Each row has a hidden value. The values are split into ranges, and the tier after each row names the range that its value falls in. Each part has its own value, ranges and names.
[-198   14 -205  259 -181  280 -149  -92  -81 -130 -228 -195  224 -146
   12  233  -11  -32 -117 -222   30  105    2  265 -305  -97  122   32
  142  255 -153 -117  -24  138  108   -3  169  -41 -169  103  139] -> zirar
[-490 -140 -115  -39  128  521  338   27 -125 -276 -326 -103  217  105
    4  342  195  141  329  -84  374  244   40  405 -166 -132  269   58
  337   21 -146 -241 -162  101   88  -67 -224  200  174  -54  266] -> zirar
[ 245 -200  -12  312 -486  129 -143 -160  173  -38  -89   12 -150  345
  200  -61 -348 -103  -78   -4   54 -305   -4 -252 -372  176  -10 -281
 -416  -67   69  -23  369  -41  -79   35  161 -115  -43   93 -264] -> rog
[  54  308  120 -132  228  175 -119  315 -321 -290    8 -192  449 -422
  -65  -27  -38   68  281  279   15  251  173 -299 -126 -306 -203  145
  527 -331  597  172 -566   72  137 -130  134  165 -460 -121  193] -> pude
[  49 -165 -165  -79  589  529  394  151 -225 -403 -298 -468  276 -145
  -13  -91  447   52  523  232   47  -89   28  569  -85   61   64  -21
  420 -260 -186  297 -372  -36   27  -35 -277  127 -203  207  359] -> ruf
[  11   52 -284  117 -579 -380 -368  -12  162  -48    6  428 -336  235
 -310 -109 -137 -221 -239 -693   39 -334  118 -154 -311  165   60  -64
 -395  482   51 -506  485  -76   -9  202    4  -58  282   13 -164] -> ruf
[ -96 -269 -200  111   13  243  120    9   18 -119 -364  117 -136  382
  -44   41  169  -24  167 -120  271 -148   45  210 -225   70   70  -75
 -198   64 -207 -465  199 -145  -13  137 -236   35  431   65  183] -> muza
[  60 -164  -55  263 -511  140 -189 -151  148  -76 -134   97  -65  384
  112   32 -380  -71 -141 -131  161 -188   20 -233 -488   82   12 -195
 -316   -3  120 -140  326   25  -64   50  167  -29   77   -3 -214] -> bagav
[  53   75 -105   16 -492 -520 -368  -13  -56   13  236  244 -241  -52
  -88  -68 -240   -1  -53 -410  -84 -230   52 -409  -60  126   52   49
  -46    0  333 -115  179 -109    8   63 -131  -29   22 -121 -151] -> bagav
[ 288  -72  -36 -150  364   59  245  367    6 -294 -112  -79 -210    1
  -62 -307  214   55  452  297   21 -212   54  -19   80  184 -188 -131
  122 -229  176   97 -200 -135  -24  -46 -284    4  -82   69   73] -> muza
[ 456    4   30   13  248  411  399  205  112 -426  -93 -336   -7 -337
 -176 -352  201  -97  292  406 -198 -271  -48  299 -119  343 -103 -303
   60  143  -64  500 -135  160  -30 -151  -46 -122 -530  306   -7] -> muza
[ 156   21  181  213 -298  487   47  -91    1 -141 -115    7  238   51
   -4   24 -157 -182   98  166  116  -50  110 -173 -376  -60   36 -196
 -294   48  135 -121  171   65   34  -22  225   22 -167   84  -30] -> bulen
[ 128 -198  -43  -57  691  667  657  191 -166 -348 -372 -347  125 -182
  -99 -113  656    7  653  441   62  -95   11  641   99  135   71 -105
  184  -72 -360   63 -253  -85   45  -44 -419   42  -60  285  462] -> rog
[-118   72   89 -130  132    5  172   38 -402 -106  139 -162  168 -580
  -41  131  202  211  417  128  -91  128  -28   26  258  -11  187  202
  509 -228  161  172 -354  -20  123 -138 -422   79 -210  -87  305] -> muza
[ -91 -279 -367  451 -361  290 -250 -205  159  -28 -492   76  -63  512
   14  137  -84 -171 -313 -375  219 -185   11  247 -600   40   37 -134
 -446  354 -373 -546  454  -36  -12  221  177 -105  374  164   45] -> ruf
[ 241  -31   -1  -40  223  115  128  247  -76 -175 -136   10  -86   22
  -66 -204  212  -50  386  198   53 -170  124  -80   24   45 -119  -84
  -55 -159  136 -158  -69 -193   22   35 -183   19   11   82  154] -> rog
[ 391   27 -156 -189  -72 -400   21  281  163 -313  218   13 -425  -24
 -159 -465  -13  -51  248 -174 -174 -506   52 -134   32  425  -78 -202
   36  -42  264  350   47  -82  -89  -28 -218  -53 -263   83 -296] -> ruf
[ 229  -44  -78  135 -170  135  -65 -129 -143 -115  -28  -26  122  -19
 -120 -160  104 -234  148 -181  -70 -356  122   69 -243   93  143  -88
 -236    7  -38  -66  213 -139  -16  152  -51   40  -55  198  110] -> rog
[ -44  272  -77 -236  -91 -529 -338  293 -247 -134  277   73  -33 -254
  -47  -75  -99  103  236 -286  -50    8  185 -457  144 -128  -41  201
  450 -295  628   10 -307 -127   91  -28 -118  134 -218 -212  -20] -> zirar
[ -58  167  -45 -339  -20 -206  126  488  178 -370   67  296 -342  182
 -201 -202    8    2  375 -213  218  -80  222 -241   48   41  -40 -117
  129   73  465 -242  -92  -14   -8  -52 -146  150   25 -125 -186] -> Tol
[-125  -34 -325   33 -387 -271 -296   94  133  -99 -131  422 -299  506
 -197  -54  -74 -164  -65 -674  251 -257  201 -136 -309   29   49  -39
 -305  256   95 -650  380 -167  -18  230  -40   74  452  -48  -98] -> pude
[ 218  115  177   28  116  109  187  186 -102 -143   65 -251  -17 -596
   33  -27   52  153  269  480 -205   90  -95 -106  219  112 -103  -44
  300  -59  180  326 -314   95  111 -255 -119 -167 -511   38   69] -> rog
[ -13  -27 -107  148 -651 -187 -295 -120  106   -6    5  436 -206  352
 -167  -20 -264 -182 -158 -501  153 -269  125 -312 -382   82  106  -95
 -457  250  158 -502  498  -77  -39  176   19   19  325  -56 -166] -> muza
[  -3   63  -94  -22 -619 -386 -341   89  178 -103  121  446 -304  396
 -115  -95 -414  -86  -91 -481  184 -226  161 -550 -314   71  -22  -98
 -252   75  464 -333  327  -52  -45   83   57   63  192 -188 -353] -> ruf
[ 128  -48  -76   40  -19   39  -21  -12 -215  -42  -64   94   36   62
  -89  -91  253 -174  333 -181   44 -264  187  -13  -11  -10  128   14
 -205 -100  -10 -340  160 -307   51  173 -213   81  151  111  209] -> bulen
[ 286  -67 -242 -111   83 -330  106  223   56 -169   13  169 -486   -1
 -297 -383  352 -114  295 -254 -119 -502   66  133  157  384   12 -108
 -166  180  -92 -161  188 -254  -41  133 -449  -78  158  171   49] -> muza
[-297  -15 -114 -379  173    8  387  275  -78 -353  -23  182 -131   88
 -262   -3  297   99  551 -266  289  -32  142  177   97   73  231   49
  314   -4  118 -216 -118  -55   29  -26 -521  263  255 -126  127] -> pude
[-107 -198 -190  349 -324  452 -151 -290  -42 -126 -300 -168  290  238
  106  188 -159 -106 -139 -219  154  -90   13  215 -591  -41  164  -82
 -127   49 -181  -92  204   73   -2   90  201   34    9  124   52] -> ruf
[-117  -12  -41  140 -315  443    9 -127   10 -297  -88 -207  315   80
   88  115 -203 -100   51 -171  125  -29   86  129 -465  -60  219 -154
   75   27   79  148   26  202   -7  -50  260  122 -311   91 -109] -> Tol
[ 145  118  178 -168 -273  -61  244  168  116 -238  214  251 -241 -100
 -241 -175  -75  -45  297    4   32 -179   74 -278   18  229   78 -185
 -102  144  325    3  124   61  -13 -118 -203   28 -111  -56 -199] -> rog
[ -87 -271 -414  440 -347  337 -260 -272   96 -108 -396 -175   82  447
  170  102  -54 -226 -215 -496  114 -279   59  422 -572   10  198 -172
 -301  218 -398 -268  362  -33  -45  225  276  -41   81  300    1] -> Tol
[  76   66   56 -149 -407 -443    4  215  168  -57  204  507 -547  159
 -184 -146 -137   -3  194 -222  107 -220  102 -508  125  211   10 -114
 -253  132  372 -373  283 -131  -10   -7 -284  -22  229 -169 -248] -> rog
[  65  -18 -134  177   23   31  -35   48  -64 -115  -86 -332  -38 -440
   75   68   14  163  -11  139 -206   31 -169  157   15  152  -58   14
  335   71  -75  293 -216  113   95 -155  -62 -218 -381   84   74] -> ruf
[-257  173  -76 -218  -51 -326   94   96 -264 -153  276  -71  -51 -651
 -170  144  150  239  274 -257 -153   98  -61   91  327  117  261  231
  629   73  136  207 -290   80  140 -177 -453   27 -248 -131  121] -> pude
[-333  299   80 -200 -378 -271 -284  251 -109 -127  147  400   35   53
 -111  175 -334   98  109 -298  303  274  236 -657 -124 -311  -11  166
  243  -88  741 -428 -139   31  110  -55   38  232   89 -404  -93] -> zirar
[-592  249  219 -391  -95 -180  135  242 -317 -172  288   95  119 -416
   41  424 -179  466  444    4  243  559   41 -431  300 -256  195  315
  867 -336  683   25 -553  156  184 -332 -362  262 -138 -523   52] -> zirar
[ 180   43   72  126  -44  -42   37   86  -56  -66   73 -264 -119 -553
  103   18  -71  201   87  341 -257   38 -176 -103  169  189  -89  -29
  290  -24  112  364 -226  107   85 -235 -107 -244 -475   28   -6] -> muza
[ -85  252 -124 -254    2 -446 -215  386 -141 -177  140  179 -145 -148
 -154  -91   37   67  254 -298   37   17  202 -321  147 -101  -66  155
  346  -86  497 -213 -245 -126   93   -1 -161  113  -50 -173   27] -> zirar
[-289  151   36  222 -513  -14 -261 -235 -278  151   18  256  184 -309
 -163  367  -59  -41 -121 -325   40  187   52 -166 -112 -195  246  211
  -86  324   43 -561  178    6  177   59  -39   -3  153 -108  248] -> rog
[ 360  -33   -8  -16 -179 -173  146  102  131 -163  157   29 -378  -94
  -87 -296   27  -71  240  -11 -165 -415   -6  -95   96  395   34 -235
 -167   68   69  180  188  -79  -45  -47 -226 -133 -200  133 -200] -> rog
[ 122  318   46 -272   34 -587 -317  392 -293  -84  288  186  -91 -383
 -155 -174  -54  136  273  -25 -101   25  165 -642  229 -110 -216  232
  395 -335  749  -52 -368 -178  105  -35 -217   86 -158 -263   75] -> bagav
[ 163 -104  -13  -84  560  475  559  190 -186 -283 -233 -252   77 -255
 -136 -132  625  -33  647  320   -1 -133   53  488  198  130   95  -72
  130  -40 -276   15 -191 -139   77  -32 -417   30  -95  254  400] -> bulen

[-265  -81  348  104  248  170  136  271  -76 -165  -71 -204  125   -9
  477 -307  184  -74  130  237   18  456 -183   94 -194 -321   82  103
   47  324  106  -39 -384  427  170  137  439 -284 -182 -127 -160] -> [64]
[ -20  370 -111 -313   -7    9  -45   40  166 -377 -166  147   22   11
 -182  156   61  -18  -78 -231  -64 -131  130  196  -94  314   47  136
  109  178  -83  166  182  254  221  289  -32 -106  225  232  417] -> [54]
[-122   61 -298 -141  -10 -260 -308  -89 -223  111  -68  161 -155 -186
 -220  285  -64   -1 -122  109 -139 -397 -138 -463 -154  359  -41 -299
  -28  -71 -130  251 -149  141 -173  -20 -402  109 -258  142  -60] -> [54]
[ 228  -12   77  303  -82  -18  381  224  -12  103  -57 -181  211   84
  168  -26  133  -17  -62    2  113  297  -80  -77 -111 -205 -120  -66
 -204   60   17 -316  -94 -181   76  -59  245 -265 -266  230 -123] -> [67]
[ -40   -4 -202  -70  -43  -61 -343   40 -248   -1 -148  102 -223  -61
 -263  161   28  175 -112  100   13 -372 -178 -275 -130  463 -302 -359
  -18  -55  -40   -1  100  315 -191 -180 -272   26  -75  -14 -236] -> [66]
[-112  -20 -162 -104  -33  -99 -385    9 -231   63 -135   15 -121 -106
 -266  105    8  109  -81  126  -32 -349 -253 -256 -156  332 -355 -383
  117 -107  -19   70   63  352 -204 -175 -199   64  -99 -173 -337] -> [64]
[-217  218 -461 -205  -50 -149 -334  -26 -220  108 -116  268 -233 -161
 -269  201  118  -42 -212  125   -5 -370 -202 -388  -30  391 -115 -324
  -63 -146  -83  228 -249  273  -94 -155 -364  -60 -222   63 -204] -> [67]
[-206  -53  244   77  224  246  197  259 -115 -241  -60  -12  -29   47
  499 -206  211  -10   62  107   32  375  -11   30 -124 -161  262  164
 -176  426  107  -62 -395  335  203  109  292 -330 -187  126   15] -> [54]
[ -75  401 -146 -276   23  -70  -86  -68  269 -343 -188  146   77 -112
 -130  160   31 -102  -83 -125  -58 -135   -5  242  -97  165   13  116
  255   94 -118  229  121  252  189  317   -4  -89  171   88  305] -> [66]
[ -94  329  -17 -251   37  -51 -112   -6  252 -312 -178   -8  169  -67
 -154   51   40  -77    4  -93  -86  -55  -52  287 -150  107 -100   87
  328   89  -76  199  177  324  175  316  129  -62  235  -39  218] -> [64]
[-314 -124 -260  300  -75  348 -127 -196  215   73   91  142 -152  292
 -114 -176  348  357  132 -142 -379   16   73   56  201 -296    1   21
 -318  167  364  -56  -69   70  -97 -138  136  -66  411  180 -238] -> [60]
[  -3 -143  373  -43   16   50  356  383 -281   -9   42 -413  231  159
  131 -107  -41    7  -70  -76  -40  365   -5 -106 -242 -316 -102   87
  136  214   95 -159  -96  261  154   20  196 -119 -290   87  -21] -> [63]
[-170  232 -476 -232  -80 -163 -306  -18 -232  105 -127  275 -232 -160
 -301  242   93  -47 -262   80   22 -407 -185 -394  -28  415 -136 -327
  -48 -168  -94  207 -209  248  -89 -178 -406  -57 -252   83 -188] -> [67]
[-122   59 -296  -99   -5 -257 -328 -119 -162   99  -82  155 -143 -195
 -216  271  -62   11 -105  135 -138 -394 -172 -403 -146  324  -82 -298
   12  -86 -122  235 -110  146 -188  -13 -366  117 -212   97  -95] -> [60]
[  -3   -6 -218 -149  -62  -33 -300   73 -345   -8 -126  161 -261  -33
 -255  201   33  178 -149  -10   24 -409  -70 -359 -122  552 -211 -354
 -126    0  -35    9   73  266 -160 -217 -338    1 -140   88 -156] -> [70]
[ 123  -41  148  316  -32  -44  318  202   42  103  -64 -286  271   42
  174  -90   89  -40  -21  110   69  341 -197    6 -149 -351 -205  -47
    1   21   28 -270 -101  -45   55   -7  313 -209 -232   56 -215] -> [63]
[ 289   29   58  394   28 -170   47 -284  506 -141 -172  -19  299 -175
  178  134  -35   22  177    1  -80  -30 -109  260 -189 -146  -66  -43
   49   78 -116  -89  287 -363  -80  295  285   -9  110   60   55] -> [66]
[ 353   25    8  423    0 -141   77 -270  474 -128 -156   54  251 -124
  169  165   10   61  182  -67  -82  -56  -14  188 -160  -34   14  -53
 -140  120 -112 -123  282 -475  -77  272  244  -36  116  212  131] -> [70]
[-288  -66 -288  117 -114  215 -143 -433  343   91   29  160   62   32
  -49  -75  197  133    0 -288 -323 -160  -48  192  184 -585  -71  -14
   88    8  333   79   -6  -25 -116 -211  167   -1  199 -194 -421] -> [64]
[-284 -140 -257  348  -73  343 -110 -211  236   78   87  154 -146  286
  -75 -172  355  358  149 -133 -376   27   80   57  199 -303   26   20
 -363  178  362  -76  -71   11 -103 -134  155  -73  403  204 -232] -> [60]
[ 272   -1  101  424   55 -181   26 -294  520 -128 -168  -62  337 -193
  206   99  -40   15  224   42  -99    0 -144  272 -215 -189  -81  -54
   79   81 -117  -80  279 -355  -96  319  338    4  117    3   16] -> [63]
[ 254   12  120  456   51 -223   28 -286  561  -73 -171 -128  418 -207
  203   55  -22  -40  259   92 -111   56 -205  291 -231 -259 -116  -69
  117   35 -118  -63  244 -370  -91  341  421    3  117  -56  -30] -> [64]
[ -26  -43 -176  -57  -51  -67 -350   20 -251   19 -139   71 -198  -66
 -267  160    1  190 -100   84   -1 -387 -184 -279 -143  432 -335 -379
   11  -63  -30  -10  137  293 -219 -196 -263   56  -81  -53 -270] -> [66]
[-484  188 -527   28  -64   68 -120 -327  271  157   66  290  -84    2
 -112    2  262  -28  -98  -66 -345  -72  -67  -46  227 -440  154   66
  -59  -38  199  286 -425   73    9  -48  -64  -81   71  132 -192] -> [60]
[-144   53 -257  -68   17 -310 -329 -118 -147  135  -77   86  -87 -228
 -199  249  -84  -27  -79  216 -151 -344 -236 -408 -186  253 -111 -307
   74 -119 -149  257 -146  157 -198   30 -331  136 -239   46 -131] -> [66]
[-156  -47  250   90  198  217  204  296 -148 -186  -57  -65   16   58
  454 -223  228  -15   75  110   55  397  -31   -7 -143 -137  192  105
 -194  382   91  -91 -371  299  199   86  319 -343 -196  111  -25] -> [67]
[-264 -127 -257  278  -99  374 -100 -165  160   95  103  147 -138  320
 -121 -186  384  367  137 -213 -358   20  124   19  200 -252    8   -9
 -402  184  375  -78  -58   14  -79 -182  153  -98  397  209 -238] -> [67]
[ 347    7   64  469   24 -176   76 -258  501 -134 -172   -8  282 -153
  201  149  -24   44  203   22  -74  -13  -86  221 -196  -82  -34  -52
  -61  104 -133 -137  289 -434  -93  312  283  -19  111  153  100] -> [60]
[-542  166 -466   14  -60   54 -196 -372  337  198   49  188   45  -44
 -124  -87  264  -79  -35  -39 -373  -59 -171   53  199 -568   38   20
  111 -104  234  331 -387  123  -19  -56   83  -45  117 -110 -344] -> [64]
[ -10    0 -242 -128  -84  -28 -307   67 -318   -3 -131  158 -273  -14
 -293  206   31  194 -164    1   15 -418  -85 -336 -102  541 -244 -349
 -106  -22  -21  -10  100  279 -173 -226 -349   16 -103   90 -165] -> [54]
[  57 -122  368  -24   12   44  396  439 -314  -40   24 -383  187  178
  141  -68  -37   23  -84  -61    0  372   33 -139 -250 -195  -68   92
   44  245   60 -201  -91  237  171   42  154 -146 -303  200   68] -> [66]
[  14  365 -104 -268  -10   -7  -32   23  197 -378 -185  142   38  -16
 -150  165   51  -24  -83 -207  -33 -128   98  219  -99  292   23  123
  127  160  -96  136  200  222  207  284  -12 -111  207  205  389] -> [54]
[ 284   16  107  461   51 -199   21 -267  538 -111 -181  -96  360 -187
  184   77  -17    6  246   89  -84   31 -178  284 -223 -172 -123  -73
   70   53 -129  -98  285 -353  -94  330  373   -8  142   -5    1] -> [63]
[ 146  -25  131  336  -26  -44  345  251    7   83  -71 -251  213   60
  188  -64  105  -28  -36  141  100  355 -173  -40 -147 -257 -163  -44
  -92   46    4 -298 -134  -53   69    5  270 -238 -253  161 -153] -> [66]
[-334 -132 -228  327  -59  347 -147 -180  229   80   88   93 -130  297
 -119 -220  362  365  170  -92 -387   58   38   84  184 -322  -42   15
 -292  159  371  -61  -65  109  -97 -119  186  -67  449  136 -269] -> [66]
[-455  214 -583    7  -84   87 -106 -357  278  154   68  365 -104    7
 -110   32  294  -35 -108 -139 -342 -114   -4  -62  259 -395  219   66
 -144  -20  202  300 -434  -11   22  -67  -84 -107   68  193 -152] -> [70]
[-235  -65  300  140  236  168  161  239  -48 -165  -72 -161   99  -12
  483 -274  186  -60  108  228   29  442 -172   91 -168 -326   98  113
    7  313   93  -60 -382  368  164  128  407 -299 -188  -70 -149] -> [63]
[-155   59 -270 -127   20 -248 -314  -64 -216   93  -66  144 -159 -177
 -194  252  -49   -4  -95  158 -147 -349 -150 -447 -162  348  -25 -274
  -28  -48 -126  258 -181  186 -158   17 -372  100 -237  143  -49] -> [54]
[ 202  -34   99  294  -66  -10  391  249  -52  107  -38 -196  198  100
  177  -37  129   -9  -53    6   92  318  -63 -107 -120 -209  -90  -50
 -220   86   28 -304 -129 -156   84  -47  233 -258 -279  254 -104] -> [67]
[-104   63 -252 -101   -1 -315 -325 -121 -147  119  -94   78  -70 -240
 -220  270 -111  -29 -106  171 -123 -377 -233 -383 -192  260 -151 -315
  124 -139 -155  241  -87  154 -198   10 -337  140 -251   11 -141] -> [66]
